Both labels of each row:
[  1  10   4   3   4   0  -2 -16  -8  -1  -2  -1   5 -20  30 -11 -18   6
   8   3  -1  -2  -2   7  -6  -4] -> (34) X
[  2   2   3 -16   4   1  -7  -7  -2   3  -1  -1   3 -12  14 -13   4   2
 -24   3   2   0   0  -5  -8  -3] -> (34) Q
[  1  18  -5  12  -8 -31   4   2 -12  -2   2  24  -4  10  23  -3  10   5
  -8  -9  11   4  -4   4   8   8] -> (34) U
[  3 -12 -13  -3  10 -20  -6  -3   4  -1   9 -20   3 -19   7  -5   7  -1
  55   4  -5   6   3 -10   4 -18] -> (36) T
[  2  18   7  11   7  -8   0  -8  -8  -2   5   7   3  -2  31  -7  -9   1
 -11  -5   1   0  -9   6  -5  -4] -> (34) X
[  4  13   2   5  -4 -26   2  -8  -6  -1   6   9  -7   1  28 -16  13   0
 -14  -1  -1  -3  -6  -3   6   2] -> (34) U
[ -4  -1  -6  14   1 -23  -1  -1   2   0  -3 -11  -3  17   3  -2  24  -6
  49   0  -2  13   3  -4  13   5] -> (36) U
[  0  11   3  -1  -1  -1  -6 -12  -3   4  10   6   0 -12  36  -8  -8   8
  -9   4  -3  -2  -9  11  -1  -7] -> (34) X
[  1  10  -5   0   0 -20   1  -9  -7  -2  -1   6  -9  -6  17 -11  15  -3
 -10   1   2   3  -2  -6   5   5] -> (34) U
[ 11  -1   8  -6   8  18  -4  -8  -6  -1 -14  -8   8 -33  11 -20 -21   2
 -31   2   8  -8   5   9 -13  -7] -> (34) K
[  6  11   0   0  -5  -2   3 -10  -3  -3  17  -8  -4  12  18  -6  32  -3
   6   0  -6   3 -12 -10  11   4] -> (33) U
[  8  10   5   5  -1 -12   4  -8  -4  -9  -2  -7   3 -12  28 -10  -6   2
 -18  -4   9  -3  -1   4  -4  -4] -> (34) T
[  5   6  -6   3  -1  -6  -6  -6  -8  -4   0   8   4  -2  20 -14  -3   5
  -9  -1  13  -1   1  -8  -5  -4] -> (34) T
[  6   1   7  -6   3  13   2  -9  -5  -3  -4  -3   4 -25  18 -17 -13  -1
 -28   3   6  -7   3   2  -8  -4] -> (34) K
[  0   5   3  -9   4   9  -3 -10  -6  -3   5  13   3 -36  11   0 -17   8
 -22   3   4  -7  -3  10 -10  -9] -> (34) K
[ -2 -10  23  -3   6  46  -1 -25  -5   2  -3 -24   5 -10   8 -14  -2 -19
 -25  16  -4  -8  -4  -2   0   3] -> (33) K
[ -5  -6  -4  -4  -4  -9  -6  -6   6  -2  -7 -11   3  -7   4   1   3  -2
  45   4   0  11   6  -1   4  -9] -> (36) K
[ 10  -1  -1 -20   0  -4  -7   1  -3  -3  -3   8   5 -27  19 -16  -6   7
 -34   3  10  -3   7  -4  -9  -6] -> (34) Q
[  9  13   0  -4   1 -25  -1  -2  -6  -3  -4   7  -5   2  16 -20  20  -6
 -30  -5   7  -3  -1  -6   3   7] -> (34) U
[  3  25   1  10 -11 -27   6  -9 -13   2  -6  14  -2   0  27  -6  13   1
  -8  -2  -1   1  -7  -1   0   7] -> (34) U
[  5  -7   1  16   0 -15   3  -6   4   2  -1 -29  -7  18   6  17  16  -8
  43   1  -6  11   2 -10  11  13] -> (36) U
[  6  14   4  -1 -13 -11  -3 -11 -11  -5  15  14   8  -7  32 -12  -5   7
 -17   1   2  -2  -7   7   2  -2] -> (34) X
[  1   9  -4 -13  11 -19  -3  -3  -1  -3  12  11  -3 -11  19 -10  16   6
 -35  -1   6  -2  -1   8  -4  -5] -> (34) U
[  7  14  -4   5 -13 -23   1  -3  -8  -2   9  16   3  -1  30  -6   4  11
  11   1  -2   6 -10   2   5  -4] -> (34) U
[ 15 -12  -5  -8  -2 -12  -5   6   5   7  -5 -10   3 -22  -1 -10 -13  10
  26   4  -2   8   5  -3  -6  -6] -> (36) K
[  2  -7 -10  -7   3 -15  -2   1   1 -13  -7 -27   3 -30 -10  -1   3   2
  47   9  -7   7   3  -5  -7  -7] -> (36) K
[  1 -13   1 -13   1 -18 -10 -13   8   3 -10 -20  -2 -39   2  -9   5  -7
  46  10  -2   5   7  -5  -4  -4] -> (36) Q
[  8   6   6   0  -3  11  -1 -10  -1  -4   4   8   1  -3  19  -8 -27  10
 -16   3  -2  -1  -7  -5  -7  -6] -> (34) K
[  6  -3   0  -7  -2   3  -6  -8  -1  -3  11   5   7 -24  26 -13 -29  21
   3   0  -1  -2  -1   1  -5 -18] -> (34) K
[  0  -2   2 -17   3  18  -7 -10  -3  -3  19   6   3 -35  16  -8 -13   7
 -22   5   2  -5  -5   3   4 -14] -> (34) K
[ 12  -6   7 -10   8   5  -3 -10   2  -1  14 -19  -5 -20  18 -12  -5   2
  -6   7  -2  -4   2  -2   1  -7] -> (33) K
[ -2   6   3   3  -2   2   0  -5  -1  -3   1   5   2  -5  15  -5 -13   7
 -12   7   2  -4  -4   8  -6  -3] -> (34) K
[  0   4  -6   6   6  -9  -2  -8  -4  -4   3   0  17 -15  23 -14  -7   2
  18   2   1   0   8  -9   6  -8] -> (34) T
[  2  -8   3  -6   5  19   0 -14   3   3 -11 -29   0 -10  -5  -1  -3  -2
  37  24  -9   4   1  -5  -5   2] -> (36) K
[ -1  -2  -7   6   2 -15   1 -10   2   0   5 -18   2  -6   9   8   5   1
  69   6 -13   9  -4  -1   9  -7] -> (36) X
[ 10  -4   0  -5  13  23  -6 -15  -7   0   1 -10   5  -6  14 -13 -11   6
 -33   3   9  -6   1 -10  -4  -4] -> (34) K
[  3  19   1   6 -16 -20   1  -9  -9  -4   1  21  -1  26  28  -4  15   7
 -23   0   2   2 -11  -4   7   7] -> (34) U
[  8  11   3  -5   4  -1   2  -9  -2   2   3   2   2 -16  23  -6 -10   7
 -17  -1   3  -6  -4  10  -7  -7] -> (34) X
[  8  -6  -6   3   6 -15  -1  -6   7   7   7 -23   1 -17   7   0  -2   1
  66   7 -12   6  -6   4   1 -10] -> (36) X
[  0 -10   2  -4   4   5  -1  -8   4   4  -7 -29  -1 -20   3  -5   2  -6
  51  15  -9   5   2 -13   0  -3] -> (36) K
[  0  17   2  13  -6 -14  -1 -10  -8   1   8  13   4   8  30  -3  -7   6
   9  -3   1   1  -6   4   6  -5] -> (34) X
[  8   8   1   0  -2  -2  -4 -33  -9  -4   1   2   6 -20  32 -21 -15   5
  -9  -2   7  -3   5 -10  -4  -8] -> (34) Q

Both labels of each row:
[-47  48   7  24 -26 -56 -16 -12  34  -9 -18 -49  -3 -12 -20  26 -19 -26
  17 -23   3  46  24  11   6  10] -> Z B
[-10  16   6  16   1 -29  -4 -12   3 -17  19 -62   0 -17 -22  23 -12 -13
  35  -6  -1  17  11  10 -17  -7] -> J B
[-42 -53  18  18  10 -14   2 -62   1 -17  -9 -58  -5  21 -47 -19  -2  -9
  18 -10  35  11  13  38 -39 -13] -> R D
[ -4   8   6  60 -13 -13  -8 -44   0   2  10 -88  14 -12 -43  -1 -32 -17
  20   1  25  30  20  -3 -20 -21] -> J B
[  9  13  12  44 -41 -40 -13 -15   3   1   0 -58  -2   2 -21  15  27 -12
  13  -2  44  51  14 -25  18   8] -> Z B
